Each row is followed by its class.
[ 11 -30  26 -32 -53  23  -7  -8  53  25   6   8 -15  20 -28  -4 -50 -44
   3  67 -13 -12 -33 -75 -23  12  49  25  -8  85  28 -22 -17] : W
[ 61 -26  21  24 -22 -10  32 -22   2  13 -40   7  25  13 -52  34 -65  18
  -1  67  23 -13  14   5  37  11  53  -6  37  73  13 -32 -47] : U
[ 19 -42  48   9 -14 -22  18 -20  21  -4  16  -6   9  47 -22  38 -40   9
 -23  62   3  21   7 -13  -2  17  38  20  41  39 -13 -26 -52] : T
[ 15 -74  40  18  22  81  -5  34 -44  -2   2 -31  -9  37 -22 -45 -23  11
  14  76 -52  57  13 -10 -19 -10  15  12 -38  10   7  29 -45] : W
[  9 -20 -43  45   2 -66  -6  10  15 -22 -31  34 -62 -34   1   6 -21 -53
  36 -13  12 -34 -10 -32  32   3  12  25  29  16 -27 -16 -53] : V
[-30 -55  10  28  41  59  18  29 -37 -12  -2 -15  28  31  -4  -4 -11 -16
  16  45 -74  72  28  36 -69 -37 -22  -1 -66 -86  31  25 -16] : K
[ 21 -52  48 -28 -50  17  -1 -18  47  38  23  46  -7  40 -12 -30 -52 -37
  16  76  -1  13 -24 -51  -6  17  75  20  22  87  33  -2 -40] : W
[ 52 -50  14  36 -28 -13  17   1  35 -33 -16  18   1  50 -39  54 -55  17
 -15  42   9  28 -10  17  42  14  60   4  43  39  13  11 -66] : N
[ -26   19  -53   43  -21   45   37   17  -36  -31  -46  -82    0   -6
  -32  -45   56   59  -22  -57  -41  -31 -113   19  -40  -35   64  -20
   24  -32  -74  -19  -13] : S
[ 23   7  -3  23  34 -75  12  17  15   6 -45  15 -17 -56   7  15 -14 -41
  30  -4 -42 -21  25 -28  22  -7 -17  -2  15  24  12 -35 -11] : R
[ 21 -18   4   0   4 -50   4  18  44 -11 -13  39 -38 -29  -8  19 -19 -43
  26  -6 -15 -26 -14 -44 -10  -5 -12   1   4   4  -2  -2 -14] : C
[-77   7 -13 -75  42  18 -18 -25  47  -7  23  21 -16  -3  52   8  30 -12
  65 -27 -51  16  41  -4 -64  13 -78  46 -25 -42  78  -4  26] : R
[ 37 -41  36 -23 -16   5   8 -25 -13 -21   4  -1  50  16 -37  10 -51   3
 -12  47  -2  14   5 -30  18  18  66   6  22  69   6 -26 -48] : Y
[ -25  -60   45    7   30   80    9   21  -57   21   21  -18   46   27
  -11  -13   11  -14   15   41  -78   59   52   33  -49  -24  -39   -1
 -114  -91   30   33   16] : L
[ 19 -48  23 -63 -31   6  -9 -22  66  44  38  54  10  57 -12 -13  -9 -44
 -20  41  10 -25 -41 -55 -39   8  57 -17 -10  74  47   0  -9] : C
[-14 -48  15  -4  28  54   3 -18 -31  18  27  -1  32   0   4 -46  41 -30
  39  27 -57  54  12 -16 -59  -7  11   0 -69 -45  26  24 -10] : T
[ -8 -75  16  41  36  74  17  15 -49   1 -20  -6   9 -10 -18  -2  15   7
   9  40 -71  79  -8  50 -19 -29   0 -10 -56 -68  27  13 -43] : S
[-51 -52  18 -53  50 -18 -21 -33  57 -20  66  38 -24  25  61   5  25 -26
  67 -31 -37  26  22 -12 -77  20 -68  59 -18 -41  32   2   9] : T
[ 13 -29  23 -45 -20  -1   1 -37  56  77  38  23  47  20  -7 -33 -20 -46
  -9  14 -20 -30  10 -51  -7  26  73 -15  -2  57  66 -11  15] : R
[ 23 -19  -1  26   0 -46  10   3  32  27 -16  14 -16 -31 -11  26 -55 -38
  35  -9 -22 -16  11 -42  -8   9  28  24  35  13 -15 -21 -38] : D
[ -4 -15  29 -16  24  67   2  -4 -13  12  33  -3  54   0 -19 -30  26 -42
  42  -7 -71  48 -27 -16 -97 -25  -4  -9 -74 -81  21  21 -10] : C
[ 60  -7  41  -7  -5 -29  14 -12  36 -11  18  -4  62  -6 -53  49 -66 -18
  28  10   0  17   4 -22   9  20  52  -5  39  55   6 -27 -32] : N
[  1  -8  10   2  19 -64  13   1  25  10  -8  48 -11 -65  14   5   2 -55
  44 -15 -34 -31  22 -24   3   0  -6  12   1 -10  11 -34   7] : L
[  9 -26 -19 -37 -59  41  -5 -36  48  45  34  30  14  30 -25 -50 -29 -20
 -11  28  31 -16 -42 -58  10  18  84   4  -4  31  42   4  -9] : Z
[-24 -49  16  -2  35 114 -14  -4 -59  22  13 -19  63   0   1 -25  23 -29
  48  31 -53  59   7  20 -65 -16  27  -5 -65 -59   4  22 -46] : V
[-99 -26 -13 -50  42  -3 -21   3  33 -51  66  24 -28 -27  28   2  24  -5
  62 -38 -43  21  20   2 -43   6 -57  55 -20 -35  46 -19  11] : S
[ 36 -11  -2  57  -5 -75  20  29   7 -32 -35  24 -48 -61 -16 -34 -41 -47
  57  12 -33   5   3 -39  27  -6   7  32  15  21  -3 -25 -23] : W
[ -56   83 -100    8  -38   34   18   30   -5  -83    0  -73    3    1
  -30  -44   86   34  -16  -84  -38  -51  -86  -19  -55  -26   63    1
   11  -22  -63   13   15] : N
[ 21 -16 -21  40  21 -40  23   3  18   3 -37  38 -33 -36 -27  19  -9 -16
  50   5 -17 -39  14 -25   7   9  29  17  28  45 -16 -16 -45] : U
[-12 -24 -19  27  -6 -61   2  15  -3 -46 -23  49 -58 -33  -3  14 -18 -25
  14  12 -17  -8  20 -38  40   4   8  43  15  31 -19  -1 -44] : Y
[ 31 -43  36  -1  15 -10  -3   5   3   4  -4   5  56  -6 -15  46 -60 -13
  24  48   6  31  26  22  -8   8   1 -13  26  19 -15 -39 -32] : V
[ 31 -69  43 -43 -35 -40  -8 -54  73  49  60  33  20  48  -2   6 -72 -40
 -34  49  18 -16 -29 -47 -11  31  37   3  23  58  32 -39   4] : T
[-12  69 -77  -1 -52  49  33  18  -3 -25 -33 -67  46 -37 -32 -66  13  15
 -23 -37 -44 -33 -49 -32 -60 -23  59 -10  29 -53 -44 -35  26] : D
[ 39 -31  -5  17   5 -60   4  11  40  -2 -16  58  -3 -43  11  16 -35 -43
  12  17 -16   0  -7 -11  26 -11  16   0  10  -4   9 -35 -21] : Z
[ 20   2  -3  31  13 -83  10   9  61 -13   2  53   2 -63 -10  17  16 -64
  63 -49 -34  -6   8 -29 -13   4  29  27  14  11  10 -14 -12] : N
[ 29 -32  19  20 -17  -1  18  -3  -8 -11  -4  -7  40  36 -38  44 -66  46
 -27  72  15   6   0  39  28  -2  23 -17  41  36  -4 -13 -36] : U
[-26 -51  -7 -19  35   8  -8 -15  33  -6  10  52 -49  36  42 -16   5  28
  52   4  -1  36  15  24 -26   6 -22  62  21 -32  33   2 -37] : Z
[-14  65 -70  11 -58  27  21   5 -24 -51 -34 -68  21  16 -22 -47  17  75
 -19 -54   8 -75 -93  14 -18 -29  23 -33  44 -24 -81   8  29] : U
[-24  70 -38 -20 -48  54  10  -3 -19 -40 -16 -43  38  -4  -6 -87  45  20
   0 -52 -35 -53 -79 -29 -39 -21  45 -11  21 -50 -58 -22  15] : L
[ 27 -57  33   2 -11  27   9  16  32 -34  -7 -17  11  74 -42  86 -42  31
 -14  53 -11  23  -8   9 -12   8  48   4  20  60  -2  14 -66] : N
[  3  61 -66   2 -55  46  11 -10 -27 -35 -36 -62  45 -21 -20 -75  18  16
 -11 -48   6 -39 -88  -7 -34 -23  44 -28  42 -54 -63 -32  10] : V
[-18  54 -82 -26 -29  47  31   0 -17  14 -32 -86  33 -37 -19 -41  32  29
 -26 -45 -23 -62 -60 -24 -61 -17  64 -44  21 -15 -40 -20  41] : D
[-11 -17  20  36  36  80   9   2 -32  12 -13 -34  59 -23 -35 -31   2 -34
  46  10 -77  53  28 -16 -79 -18   5   9 -71 -95  33   5 -11] : K
[-40   8  -2 -51  39 -16 -13 -50  38 -14  17  35 -14  -3  51  -7  18 -25
  83 -39 -45  11  22 -15 -44  14 -36  53   8 -20  76 -26 -16] : R
[  2 -50  18  41  -6  95   2   9 -36  -7 -11 -18 -20  21 -28 -52 -11   2
  31  53 -60  52 -10 -21 -19  -1  50  31 -29 -22   6  35 -66] : W
[-34  -4  22   1  16  58  10 -16 -38  15  19  -2  14 -13 -11  -9  45 -22
  55 -10 -51  44   9   4 -61 -19  -6   1 -71 -89  29  47 -19] : C
[ 45 -27  20  -5 -27 -10  -4  -5  66 -13  16  23  30  40 -52  34 -33  15
 -15  24  23  11  14 -16  19  35  53   3  42  68  25   1 -25] : N
[ 14 -14  11  41   7 -62   2  20  65 -16  -5  56 -11 -39 -11  35   5 -50
  47 -28 -47  -1   1 -26 -26   0  25  33  22   1  -6 -10 -32] : N
[-27  62 -80  -6 -56  58  21 -18 -27 -36 -49 -58  16 -22  -5 -55  45  31
   1 -57   3 -50 -83   1 -42 -20  51 -25  40 -61 -62 -13   4] : V
[ 22 -53  34 -28 -34   5  -7 -20  37  56  27  20   5  38 -26 -22 -34 -26
  16  49 -10  -3 -27 -53 -42  19  50  -9 -12  80  31   2   1] : W
[ -8  49 -43  -2 -34  19  16 -14 -15 -42   3 -65  67 -15  -4 -74  34  18
  -4 -65 -46 -23 -86 -12 -73 -18  16 -33   2 -79 -68 -25  55] : T
[ 21  -8 -14  81  30 -66  21  15  12  -8 -60  18 -36 -58 -16 -26 -15 -40
  44  -3  -5  -9  26 -30  21  -6  24  38  29   5  18 -30 -38] : K
[-62 -28   7 -71  21  23 -15 -69   8 -26  27  45 -25  -6  50  -4  38  -5
  71 -35 -31  11   9 -20 -56  19  -1  66   6 -21  48   2 -33] : Y
[ 34 -37  -3  -5  14 -69  -5  14  58 -30  -4  64   2 -59  16  37 -50 -88
  53 -20 -13  -5  12 -25   9   4 -31  -8  14 -23  -8 -16 -12] : V
[-46 -20  13 -43  22  18 -20 -13  56 -26  41  27 -41 -12  33 -31  -5 -12
  65  -1 -34  22  18 -24 -39  28 -12  89  25  -1  40 -21 -14] : W
[-17  83 -75  -7 -62  20  12   7  27 -38 -18 -31  29  -4 -31 -38  61  -7
   2 -80 -22 -50 -66 -33 -47 -12  55  -6 -16   8 -39   0  43] : N
[-63 -39   7 -20  30  21 -12 -46  58 -13  19  28 -39  56  45  39   2 -25
  69 -49 -33  22  14   8 -78  14 -49  70 -28 -71  55  27 -19] : K
[  -4  -34   14    5   29   76   15   11  -31   12  -16  -32   49    9
    8  -30    5  -28   16   21 -102   44   11   14  -51  -32   -6   -5
  -76  -75   45    8   -2] : R
[  2 -46  39   5  33  76  21 -12 -24  53  -2 -10  14   2  -5  12  33 -32
   6  16 -57  35  -3  22 -53 -21  20  -3 -75 -65  31  29 -27] : C
[-87  37 -33 -60  28  -7 -20 -23  60 -55  55  12  -4 -14  51 -13  21 -35
  64 -68 -70  -2   5 -24 -60  11 -51  69  -3 -60  53 -27  13] : R
[ 53 -65  53   0 -10 -31  21  -1  39  -7  24  20  52  39 -20  47 -58  -6
   0  40  -1  29  -7  23  16   1  70 -14  40  57  24   0 -42] : N
[-22  81 -71 -24 -52  56 -13   6 -19 -48 -25 -46  41 -38 -16 -93  20  21
  21 -53  11 -48 -59 -37 -30  -7  27 -19  47 -33 -79 -26  22] : V
[ 12 -42 -10 -61 -62  30   9 -62  45  77  24  17   3  25 -11  -1 -61 -61
   1  32   5 -44 -35 -82 -19  18 109  -7   1  70  60  -4 -31] : D
[  7 -30 -15 -39 -38  -3  -8 -10  46  44  31   9  11  31 -10 -20 -53 -30
  -9  16  11 -34 -21 -63 -13  13  59   2  21  66  16  -4  -5] : D
[ 45 -41  43 -19 -16   9   8   6  16 -15   9  14  33  38 -20  -1 -49  -9
  -4  45   4  21 -13  -6  11  -6  28 -15   6  24  17   3 -33] : C
[  3 -23 -28  61  21 -73  19   6  31 -24 -28  47 -43 -35  -3  42   0 -39
  43 -14 -34 -37  -1  -4   5  -6  10  35   4  12  -5 -14 -42] : U
[  9 -32  17  18   1  57  18   3 -25 -10 -10  -4  29 -20 -15 -27   6 -45
  20  26 -65  40 -17   0 -38 -35  19   2 -73 -80  43   9 -25] : C
[-31 -49   7  35  14  78   4  -5 -31  -3  -2 -13   2   2 -28 -21  51 -16
  26  -2 -75  38 -21  -5 -45 -17  46  20 -70 -40  23  12 -55] : S
[ 16  13 -10  17  -3 -61   1  -7  52  -5 -28  31 -27 -52   3   6 -19 -55
  13 -13 -44 -42   8 -62  27  10  22  20  37  10  28 -43 -30] : R
[-15 -43  16  12  16  73  -8  -6 -29  11   8 -26  19  25 -17 -43  28  -9
  17  31 -52  40  29 -23 -60   6  -1  29 -80 -36  13  10  -2] : T
[ 42 -41   5 -18 -55  22  -2 -35  66  53 -12  18   8  60 -20 -37 -39 -34
 -37  20  -8 -46 -14 -67  19  30  78   4  -1  58  60  -9  -8] : R
[-11 -41  26  24  34  99   8  -6 -47  45  12 -13  33  -6   3 -11  27   1
   1  50 -51  70 -11  37 -26 -31  48   5 -40 -86  14  19 -64] : Z
[-50 -29  -9 -44  24   9 -15 -30  63   0  57  55 -18  11  47  10  11  -7
  45 -27 -12  33  -1  17 -35  12 -34  47  -1 -77  45  18  -4] : Z
[  2 -53  18  20  19 -63   9  47  20 -33 -16  48 -38 -42   3  31 -24 -36
  16  22 -43  10  12  -4  21 -26 -25   3   5  19  -2 -35 -28] : S
[-67 -10  -8 -42  11 -33 -11 -30  67 -53  40  63 -22   0  55  58 -20 -24
  72 -32 -37  -7  16  26 -48   4 -74  73  -2 -49  39 -23   4] : U
[-51 -64  23 -40  31   5  -6 -22  44 -20  47  41 -41  -6  34  33   3 -20
  48 -37 -31  31  29  12  -7  10 -53  41 -23 -55  64  14  -9] : S
[  1 -66  10  -4 -29  36  13 -43   5  66   6  16 -18  67 -15 -27 -19  -3
 -19  50   9 -28 -41 -16   7  19  95   9   2  48  32   3 -42] : L
[-27  34 -51 -12 -62  36  37 -21 -42 -36 -24 -50  44 -29 -11 -65  35  48
 -42 -40 -32 -45 -68   1 -30 -18  81 -20  31 -46 -43 -18  30] : Y
